Below are the code and all the weights of a small trained network. Each question names an input and a target symbol and asks about switching units off, where a switched-off unit gives its printed mean instead of its output.

import numpy as np


def w(rows, s, z=0):
    codes = np.array(rows[::2]) - 128.0
    scale = np.full(codes.shape[1], s)
    scale[-1] = z or s
    return codes * scale


def norm(h):
    return h / np.sqrt((h * h).mean(-1, keepdims=True) + 1e-5)


def f(y):
    return np.maximum(y, 0)


def softmax(a):
    e = np.exp(a - a.max(-1, keepdims=True))
    return e / e.sum(-1, keepdims=True)


def log_softmax(a):
    a = a - a.max(-1, keepdims=True)
    return a - np.log(np.exp(a).sum(-1, keepdims=True))


def net(x, mask):
    ids = ['Λγζμξστ'.index(c) for c in x.split()]
    T = len(ids)
    res = E[ids] + P[:T]
    r = norm(res)
    for j in range(2):
        rows = slice(3 * j, 3 * j + 3)
        q, k, v = (r @ M[0][rows].T for M in (Q, K, V))
        z = softmax(np.where(np.tri(T) > 0, q @ k.T / 3**0.5, -1e9)) @ v
        o = O[0][rows]
        res = res + np.where(mask[j], z, o[:, -1]) @ o[:, :-1]
    y = f(norm(res) @ A[0][:, :-1].T + A[0][:, -1])
    res = res + np.where(mask[2:6], y, B[0][:, -1]) @ B[0][:, :-1]
    return log_softmax(norm(res)[-1] @ U[:, :-1].T + U[:, -1])


Q, K, V, O, A, B = {}, {}, {}, {}, {}, {}
E = w([
[89,173,234,104,105,17,163,128],'Λ',
[84,183,93,93,204,67,135,140],'γ',
[223,183,193,159,119,45,91,54],'ζ',
[160,42,120,95,60,108,89,93],'μ',
[220,108,182,82,177,153,56,167],'ξ',
[132,161,133,8,135,84,148,74],'σ',
[102,64,213,46,164,107,131,156],'τ',
],0.014)
P = w([
[141,61,114,128,204,36,97,69],'0',
[174,68,92,115,182,41,141,142],'1',
[128,77,159,101,205,75,39,64],'2',
[177,115,118,110,127,74,126,144],'3',
[93,99,191,106,162,111,57,77],'4',
[163,178,113,105,98,79,82,144],'5',
[131,87,169,129,129,102,185,98],'6',
[69,152,145,145,130,113,33,68],'7',
[210,138,97,124,114,68,189,108],'8',
[63,93,183,168,157,191,160,62],'9',
[88,206,119,116,84,135,4,101],'10',
[210,87,132,131,92,100,230,116],'11',
[29,166,160,146,115,199,63,85],'12',
[161,151,139,117,73,105,88,112],'13',
],0.014)
Q[0] = w([
[105,171,121,180,135,178,88,129],'H1',
[103,121,93,196,167,196,165,140],'H1',
[163,154,81,125,96,109,152,218],'H1',
[93,130,147,233,166,248,130,92],'H2',
[75,122,188,63,145,117,83,19],'H2',
[162,114,151,130,119,123,190,123],'H2',
],0.015)
K[0] = w([
[138,85,146,143,171,109,178,117],'H1',
[191,91,111,109,161,44,127,126],'H1',
[75,111,161,114,163,82,6,73],'H1',
[189,96,114,127,154,60,164,111],'H2',
[150,152,122,129,92,188,196,150],'H2',
[149,160,102,108,107,113,89,126],'H2',
],0.016)
V[0] = w([
[207,173,183,64,92,198,164,51],'H1',
[79,79,173,98,167,132,216,231],'H1',
[159,16,119,181,59,132,43,152],'H1',
[49,104,188,115,112,110,133,167],'H2',
[114,70,125,53,169,237,110,218],'H2',
[203,202,251,254,141,185,101,159],'H2',
],0.008)
O[0] = w([
[182,59,2,77,195,72,152,88,139],'H1',
[234,83,129,161,103,101,243,184,87],'H1',
[167,148,102,177,160,189,114,126,200],'H1',
[87,52,79,112,178,229,223,147,163],'H2',
[127,183,157,157,165,157,220,21,101],'H2',
[95,7,197,159,145,28,57,154,3],'H2',
],0.009,0.0076)
A[0] = w([
[28,38,64,181,2,102,166,66,145],'N1',
[203,100,139,159,101,183,87,118,120],'N2',
[148,116,89,165,8,139,90,120,164],'N3',
[43,148,100,137,165,161,94,137,253],'N4',
],0.0096,0.0038)
B[0] = w([
[163,233,228,48,205,184,95,176,204],'N1',
[79,67,113,123,122,73,98,255,221],'N2',
[139,146,170,224,105,139,153,66,227],'N3',
[3,88,225,209,103,218,132,81,254],'N4',
],0.0095,0.0058)
U = w([
[135,136,176,92,205,115,83,254,92],'Λ',
[72,227,247,105,66,82,157,225,75],'γ',
[88,77,123,144,56,132,109,142,255],'ζ',
[72,229,164,166,151,184,106,182,167],'μ',
[159,169,189,163,205,32,103,118,123],'ξ',
[121,189,97,5,123,113,116,104,2],'σ',
[152,130,201,109,191,165,216,152,132],'τ',
],0.0071,0.0038)

Each question gives the input, a string of symbols that net reads in full, and the target symbol t.
The units are the heads (3 rows each of Q, K, V and O) and the neurons (one row each of A and B). Each row of codes is followed by its name. A weight is (code - 128) times the scale printed after its matrix; where a second scale follows, it is the last column's (O, A, B and U).
mask holds one flag per unit, heads first, then neurons. A switched-off unit (its flag False) gives its mean, the last column of its rows in O or B, instead of its output. The means were averaged over made-up inputs and are rounded, as every weight is.
A unit's drop is (log p(t) with every unit on - log p(t) with that unit switched off) / (log p(t) with every unit on - log p(t) with every unit switched off).
The circuit of an input: a set's keep is (log p(t) with only the set's units on - log p(t) with every unit switched off) / (log p(t) with every unit on - log p(t) with every unit switched off). Starting from all 6 units, units are removed one at a time, each time the one whose removal leaves the highest keep (on an exact tie, the one counted first), for as long as the keep stays at least 0.8.
units of the circuit, in order: the units of the circuit, biggest drop first
k most important neurons: the k neurons with the biggest drops, biggest first
which heads matter: for each layer, one digit per head in row order, 1 if its drop is at least 0.15 and else 0, layers parted by /
input μ μ μ σ μ μ μ γ μ τ μ τ Λ, target τ: units of the circuit, in order	(H1 H2)
input τ τ μ μ τ Λ μ ξ Λ μ ξ Λ, target ξ: most important neuron	(N4)
input μ τ μ γ τ τ μ γ γ μ μ μ σ ξ, target σ: which heads matter	10
input τ τ μ ζ σ μ τ ξ μ μ μ τ, target μ: which heads matter	10
input μ ξ μ σ μ μ γ μ μ ξ μ, target ξ: which heads matter	11
input μ τ ζ τ μ τ γ τ σ μ Λ γ, target Λ: which heads matter	01
input μ τ σ γ μ γ μ ζ τ γ μ, target γ: which heads matter	10
input γ ξ μ Λ, target μ: which heads matter	10
input μ σ ζ μ τ ξ ζ, target ξ: which heads matter	01
input μ ζ μ τ μ μ γ ξ ξ μ τ τ γ ξ, target γ: which heads matter	10
input ξ τ τ γ ζ τ τ μ γ μ, target γ: which heads matter	11
input μ γ Λ γ τ, target γ: which heads matter	10
input μ μ μ σ μ γ μ Λ τ μ μ μ τ Λ, target τ: which heads matter	01
input ξ μ μ μ μ ζ τ σ, target τ: units of the circuit, in order	(H1)
input μ Λ μ μ ξ ξ μ μ μ μ μ ζ ξ, target ζ: units of the circuit, in order	(H2 N1)
input μ μ γ τ τ μ μ Λ μ, target Λ: units of the circuit, in order	(H2 N1)
input μ μ ξ ξ ξ ξ μ μ μ ξ ξ ξ ξ, target Λ: 3 most important neurons	(N2 N3 N4)
input μ ξ τ μ μ μ γ Λ γ ξ, target γ: units of the circuit, in order	(H1 H2)
input γ γ ζ τ ξ, target τ: units of the circuit, in order	(H2 H1)
input μ μ τ μ μ γ σ τ τ γ, target τ: units of the circuit, in order	(H1)
input τ γ μ τ σ τ, target σ: units of the circuit, in order	(H1 N2)
input μ τ μ μ μ τ μ μ μ τ ζ, target τ: units of the circuit, in order	(H2 H1)
